Table B holds the same points as the rows below, measured another way and shuffled. Each row below is followed by which row of B it is.
B, 29 x 23:
[[ 15.5  -1.8  -6.6  -0.6   7.0 -11.4  11.9  10.7 -37.4  -3.1  -5.6   8.1
    2.0  -1.7   7.7  10.5   2.1  26.8  -4.1  15.3   9.8  25.5  -6.5]
 [-21.5 -13.9  -5.8  14.5   1.0   4.3  21.2   6.5 -23.7  -0.2 -24.4  -4.9
   12.4   3.3  -0.3  13.3  -1.1  14.3  21.5  10.7   0.0  -6.9 -12.9]
 [-17.0  16.0  -8.2   7.4  -0.1  21.1  -9.6   8.0  29.1  11.8   0.8 -11.7
   -5.8   5.2   7.9   3.8  -0.9 -35.6  -2.0 -49.6  -2.9 -46.7  10.5]
 [  4.6 -12.7   4.2   7.4   2.3 -10.8  29.0  -1.3 -48.3  -5.0 -18.9   7.5
    6.0   1.6  13.8  22.4   2.8  30.2  16.4  18.6   4.7  30.8  -7.7]
 [ -5.9  -9.6   3.5  10.2   2.5  -3.7  30.1  -6.0 -31.0  -2.7 -17.0   2.6
    9.0   0.8   9.4  17.4   4.9  18.6  19.7  15.0   4.3  18.5  -7.4]
 [  9.7   9.3  -3.4  -3.8   1.6   0.5 -15.8   1.8   6.8   1.0   9.2   2.1
   -8.0  -2.4  -1.3  -8.5  -5.3 -12.0 -17.1  -1.2   1.0  -6.1   3.2]
 [  0.6  17.6  -6.4   3.2   6.4  13.7 -20.6  15.0   6.4   6.8  -3.7  -6.9
   -6.1   0.0   3.2  -7.2  -7.1 -23.0 -18.9 -22.5  -2.5 -27.9   8.5]
 [-25.3  -4.5  -4.7  13.0   2.8  15.8  16.8   6.7   4.8   6.7 -18.4  -8.1
    6.6   8.6   2.6  14.1   2.4  -8.1  24.9 -16.0  -0.4 -23.5  -2.9]
 [  6.8  -6.6   3.6  -2.6   4.2  -9.6  15.0  -2.2 -26.3  -6.0  -7.4   7.1
    3.6   0.5  10.1   5.0   2.2  25.5   7.0  24.7   2.6  25.6  -7.2]
 [ -1.1   6.2 -10.2   6.9  12.8  13.7  13.8   4.7  -7.5   7.4  -9.9  -6.8
   -0.2   5.6   8.6  13.7   6.4  -6.8   6.8  -9.0  -0.5 -10.1   8.3]
 [ 18.5  11.1 -33.1   4.7  18.8   2.6  15.4  28.2 -34.4   4.1   0.0   0.4
    1.6  -3.8  10.5  21.1   5.3  27.7   8.6 -15.5   9.5  -3.5 -13.9]
 [-22.0  19.1 -12.2  12.5   5.8  28.4  -6.8  16.7  23.9  14.1  -7.6 -16.2
   -5.5  10.5   5.7  12.7  -5.4 -34.2   7.9 -59.5  -1.5 -56.9   6.7]
 [ -3.9  12.8 -10.0   4.7  -1.0   8.7  -5.7  11.6   0.5   6.0  -3.4  -8.8
   -0.5   1.6   7.4   2.1  -5.3 -21.9  -7.7 -13.6  -4.6 -19.2   6.9]
 [ 13.2   5.7  -9.0   5.0   7.2   0.1  -1.7  16.1 -12.1   0.7  -4.1   4.0
   -0.6  -3.4   9.0   2.2  -3.4  11.0   0.6  -5.5   2.8   3.6  -4.6]
 [-11.7  -1.5  -8.9  12.5  10.1   5.4  23.2   8.2 -17.9   4.1 -14.9  -8.7
    5.1   5.2   8.7  17.7   0.1   5.2  18.9  -4.6  -2.2  -8.2  -9.6]
 [-22.9   7.4  -3.7  11.2   2.7  21.1  10.8   2.0  19.1   8.9 -11.0 -13.6
   -0.2   8.7   4.8  10.1   3.2 -25.7  15.4 -29.6  -8.2 -34.8   5.8]
 [-13.3   2.2  -5.1   9.3   8.7  12.4  20.6  -2.0   0.4   4.1 -11.5  -8.0
    2.7   8.1  14.3  14.8   2.7 -14.4  12.6 -13.1  -5.8 -12.0   1.8]
 [ -6.6   4.1 -13.8   4.2   8.0   0.7   2.3  11.6  -9.6   4.6  -7.8  -2.1
    1.6   1.4   3.8  13.3  -2.6   0.6  11.9  -3.3   0.9  -7.8  -7.7]
 [-18.9   9.2  -0.7  11.6   8.2  22.5  -6.6  12.6  13.0   9.2 -17.1 -13.2
   -2.4   4.1   6.3   1.5  -1.3 -28.7  -3.2 -25.2  -7.0 -36.4   8.3]
 [ 10.9   4.4 -13.6   0.7  14.3  -5.2  -3.3  27.4 -27.5  -1.3 -12.9  -1.0
    1.0  -5.2  -6.1   6.2  -0.5  21.9   0.7   8.1   7.4  20.4  -9.1]
 [-13.0   0.3   4.7   1.6   3.1   9.4   9.4  -2.7  -5.5   2.9 -10.0  -3.4
   -1.4   5.3   6.7   3.7   4.3 -12.8   1.8   2.2  -1.8 -11.2   4.6]
 [  4.4 -21.1  19.3   8.3 -13.1 -13.0  37.4 -20.2 -45.1  -8.6 -13.4   8.2
    2.2   5.4  14.7  17.8   1.7  44.9  12.9  27.5   2.3  38.8 -13.8]
 [-14.2  -0.1  -9.5   4.6  10.8   8.0  11.3  -0.6  13.9   5.0  -7.3  -6.0
    1.0   8.0  -0.6   9.7   4.0  -7.2  20.4  -1.2  -3.1 -13.5  -4.5]
 [  6.5   4.5  -6.8   6.9   4.7   3.5   6.4  12.7 -32.1  -0.3  -6.7   1.4
   -0.6  -1.8  10.3   9.5  -3.7  10.4  -5.6 -15.9   7.6  -0.3  -5.0]
 [  3.2  -0.7   4.2   9.4 -13.8   7.9  18.1 -14.7 -24.9   5.4   3.1   3.1
   -2.5   7.2  19.1  23.0  -2.3  -1.1  -1.4 -24.1   4.4 -16.7   3.9]
 [-37.1 -15.7  20.0  27.2  -8.7  21.1  37.7 -11.9 -15.5   5.4 -28.3 -12.0
    7.7  14.2  16.0  20.9   1.3  -7.1  14.5 -29.5  -7.7 -27.8   5.2]
 [-11.0   3.5  -1.5   5.3  -1.5   8.3   2.4  -5.8  12.5   1.6  -2.6  -6.6
   -0.4   5.3   8.0  -0.8   3.3 -16.9   0.6 -14.7  -5.2 -18.2   4.9]
 [ -7.2   8.3  -8.8   6.1  12.2  14.6  -2.7  15.7  12.2   5.3 -10.0  -9.1
   -2.9   4.1   4.0   1.5   0.7 -13.1   2.7  -8.3  -3.7 -17.5  -4.7]
 [-18.2  -2.0   2.9  10.0   0.3  10.9  12.2  -4.1  -7.9   3.1 -18.4  -5.5
    5.0   5.0   9.2  13.8   8.5  -9.0  16.2  -6.0  -7.2  -9.1   1.0]]
Rows of B count from 0, top down.

[  7.9  -7.2   7.4  -0.4   0.0 -11.4 -10.4  -2.9 -11.1   2.4  -0.9  -7.5
   2.5  -4.5  -5.2  -4.6 -11.1   0.6  -8.0   2.5   5.8  18.8  -5.6  -2.7
   1.2   5.2] -> 27
[  2.6   2.6   7.6  -3.3  -1.3  -3.7 -15.7  -0.5  -6.1   3.5  -6.8  -8.3
   4.1 -10.6  -4.1  -3.5 -13.0   6.8  -5.3   3.3  14.3   4.3  -5.6   4.1
  -4.7   1.8] -> 6
[  9.3  -0.2   3.4  -2.8  -1.3 -20.2  -2.6  -4.7 -11.6   0.4   1.3   3.7
   7.1  -9.3  -4.8  -2.5 -13.4  -3.5  -2.8   0.9   1.9  10.5   0.2  -9.5
  -0.9   3.4] -> 16
[ 9.9 -5.2  1.8  1.1  0.8 -5.0  4.0 -6.9 -8.3  0.2  4.2 -3.6  3.4 -3.9
 -2.3 -2.9 -7.6 -6.1 -3.0  1.2  1.9 12.5 -2.7 -7.1  2.2  4.4] -> 22
[ 5.4  2.5  0.7 -1.6 -2.2 -8.6 -3.2  0.8 -5.2  0.6 -1.4 -2.4  5.1 -9.0
 -3.8 -2.3 -6.9 -5.4  4.0  3.5 10.3  5.7 -0.7 -2.6 -1.3  2.7] -> 26
[  8.9  -4.5  -0.2  -1.7  -3.7 -26.3  -1.2  -4.3  -9.3   0.3   1.8  -2.0
   4.3  -6.1  -4.1  -2.0 -11.4  -8.2  -4.0   2.3   5.4   9.7  -5.8 -10.6
   1.6   5.0] -> 28
[ 11.8   4.4   7.5  -2.4  -0.4  -9.6 -13.1   0.6 -18.7   0.9 -11.3 -12.6
   7.1 -27.5  -3.6  -2.4 -17.0  -9.3   2.0   5.5  14.6  10.1   2.7   1.6
  -6.5   0.0] -> 2
[  4.9  -4.2   7.9  -3.7   1.0  -4.6  -4.2  -7.2  -4.6   2.8  -0.1   7.1
  -1.4   6.7   1.8  -3.7  -9.0  13.6 -13.9  -2.9  -8.9  -3.9   1.1 -13.5
  -3.7  -1.9] -> 23
[  0.9  -9.5   0.6  -2.3  -0.1 -16.7   8.5  -8.0   2.3   0.9   6.4  14.4
  -2.2  18.1   1.1  -1.9  -4.9   7.2 -12.2  -4.9 -19.0  -3.9   3.8 -17.4
   3.0  -0.4] -> 3
[ 17.1   0.0  11.0  -3.8  -0.4 -15.5 -17.0  -7.8 -25.0   0.6  -9.6 -15.6
   6.7 -29.8  -5.9  -4.6 -27.0 -10.7  -6.5   2.5  11.4  14.2   1.0  -9.5
  -6.8   1.4] -> 11
[ 13.5  -5.1   1.6  -1.1  -2.0 -24.5  -4.4 -12.4 -17.6   0.4   4.8  -2.7
   1.2  -6.3  -6.2  -1.2 -10.7 -12.9  -8.5  -1.5  -1.1  14.1  -1.2 -17.9
   5.5   7.3] -> 7
[ 11.8   1.5   3.5  -2.9  -1.4 -21.8  -9.9  -4.0 -20.4  -2.1  -3.0  -7.0
   5.2 -17.8  -6.8  -2.3 -15.3 -15.8  -0.4   1.3  10.3  14.5   1.3  -6.8
  -0.9   4.0] -> 15
[ -3.0  -5.7   0.1  -0.5   0.2  -4.4   5.6  -2.4   3.2   0.9   5.5   8.4
  -2.0  18.7   2.4  -2.3   1.8   6.2  -5.4  -3.4 -11.2  -2.6   3.2  -4.7
   1.4  -0.8] -> 8
[ 10.5 -14.6  20.7   2.7  10.5  18.1   8.3 -25.3 -15.8   5.5   4.0  16.7
   1.7  13.4  11.6 -10.5 -18.0  25.6 -28.8  -9.1 -21.3   2.8  -7.2 -36.5
  -3.7   0.4] -> 10
[ -1.4   2.1   4.2  -2.9  -1.7  -8.4  -8.7  -4.7  -8.4   1.8  -4.3  -0.4
   5.3  -9.8  -3.8  -2.1 -13.0  -2.6  -0.3   2.5   9.8   4.8  -1.8  -1.1
  -3.3   1.0] -> 12
[  3.6  -8.3  -2.5  -2.9  -1.0 -21.6   5.5 -10.1  -3.7   0.6   7.7  12.9
  -3.0   7.6   0.3  -0.7  -4.0   1.0  -8.4  -3.8 -12.9  -0.1   5.1 -14.5
   1.8   1.3] -> 4
[  7.1   9.5  -0.4  -6.7   0.1  -5.1  -0.1  -1.8  -5.8   1.4  -3.1  19.4
   6.3  -9.3   9.8  -2.8 -19.5   1.4  -1.6  -2.7  -3.4 -12.4   7.6 -16.8
 -12.4  -5.4] -> 24
[ 16.4   2.3  -6.8  -7.8  -7.5 -60.9 -14.5  -5.8 -25.8  -1.5   7.3   3.9
   1.0 -18.0 -13.6   2.1 -16.1 -16.7  -5.8  -4.1  -0.2   6.6   8.3 -23.8
   3.7   7.5] -> 25
[  5.5   1.2   0.3  -1.6  -3.0 -18.2  -3.8   0.1  -6.9   0.4  -0.9  -0.8
   3.0  -4.6  -4.8  -1.4  -8.8  -6.1   0.8   2.4   9.0   5.3  -1.1   1.9
   0.2   3.4] -> 20
[  1.4  -6.6   7.5   0.5   3.1   5.6   0.0  -6.9  -4.3   2.8  -0.5   2.9
   0.6   6.7   3.6  -3.8  -2.8  12.3 -12.5  -3.3  -8.1   1.6  -1.5 -13.8
  -1.9  -0.5] -> 13
[  8.5 -10.2  -2.5  -3.3  -1.9 -26.0  -2.1 -17.6 -10.5   0.8   8.6   5.4
  -2.3   8.0  -7.7   0.6  -3.2  -7.0 -13.4  -6.1  -9.2   6.1   1.8 -18.2
   5.6   5.5] -> 1
[ 11.6  -8.7   4.3  -1.0   0.4 -16.9  -1.1 -13.3 -11.8   1.4   6.0   6.3
   2.1   0.9  -4.7  -4.6 -12.0   1.3 -12.7  -2.7  -9.3   8.2  -0.1 -16.9
   0.5   3.7] -> 14
[  4.4  -7.2   6.2  -0.3   1.8  -1.4   0.1 -10.5  -5.1   2.9  -0.2   2.3
   2.1   1.4   1.6  -4.0  -8.3   1.0 -12.2  -2.0  -4.7   4.8  -0.9  -8.8
  -2.1   0.7] -> 17
[ -0.8  -7.3   5.5   0.8   2.1   2.7   4.4  -7.6   4.9   2.5   4.8  11.6
  -2.9  19.8   6.3  -2.8  -2.1  19.2 -12.2  -3.1 -14.6  -6.8  -1.8 -10.1
   0.6  -2.5] -> 0
[ -0.6  -5.2  -7.6  -2.5  -0.1 -16.5  12.8   4.1   5.2   0.1  11.7  21.3
  -4.0  19.1  -2.2   1.9   3.6   3.0  -9.7  -8.2 -19.0 -11.1   8.0 -22.2
   3.2   0.6] -> 21
[-2.3  4.4  3.1 -1.1 -0.2 11.4 -5.6  3.5  7.2  2.3 -6.3 -1.7  2.8 -3.1
  1.9 -2.3 -3.6  7.0  1.0  0.4  4.1 -1.9 -2.1  7.8 -4.2 -2.0] -> 5
[  7.8  -1.1   4.0  -4.0  -3.5 -28.3 -18.8  -4.3 -17.6   1.1  -3.9 -11.3
   4.0 -16.2  -8.2  -2.0 -16.4  -5.4  -6.0   2.9  16.1  15.0  -1.1  -0.9
   0.1   4.9] -> 18
[ -2.8 -14.9  12.5   2.1   2.1   3.2  -1.4 -12.9  -0.1   3.4   5.8   0.1
  -6.2  19.6   3.5  -2.3  -1.9  17.6 -21.9  -3.9 -11.7   3.4  -7.1 -10.8
   5.2   1.5] -> 19
[  8.8  -2.1   4.3  -1.4   0.3 -10.0  -1.8  -7.1 -11.4   1.4   1.5   3.7
   5.8  -7.7   1.0  -4.1 -24.4  10.1  -3.8   2.0  -0.3   7.8  -1.4 -10.0
  -0.3   3.7] -> 9
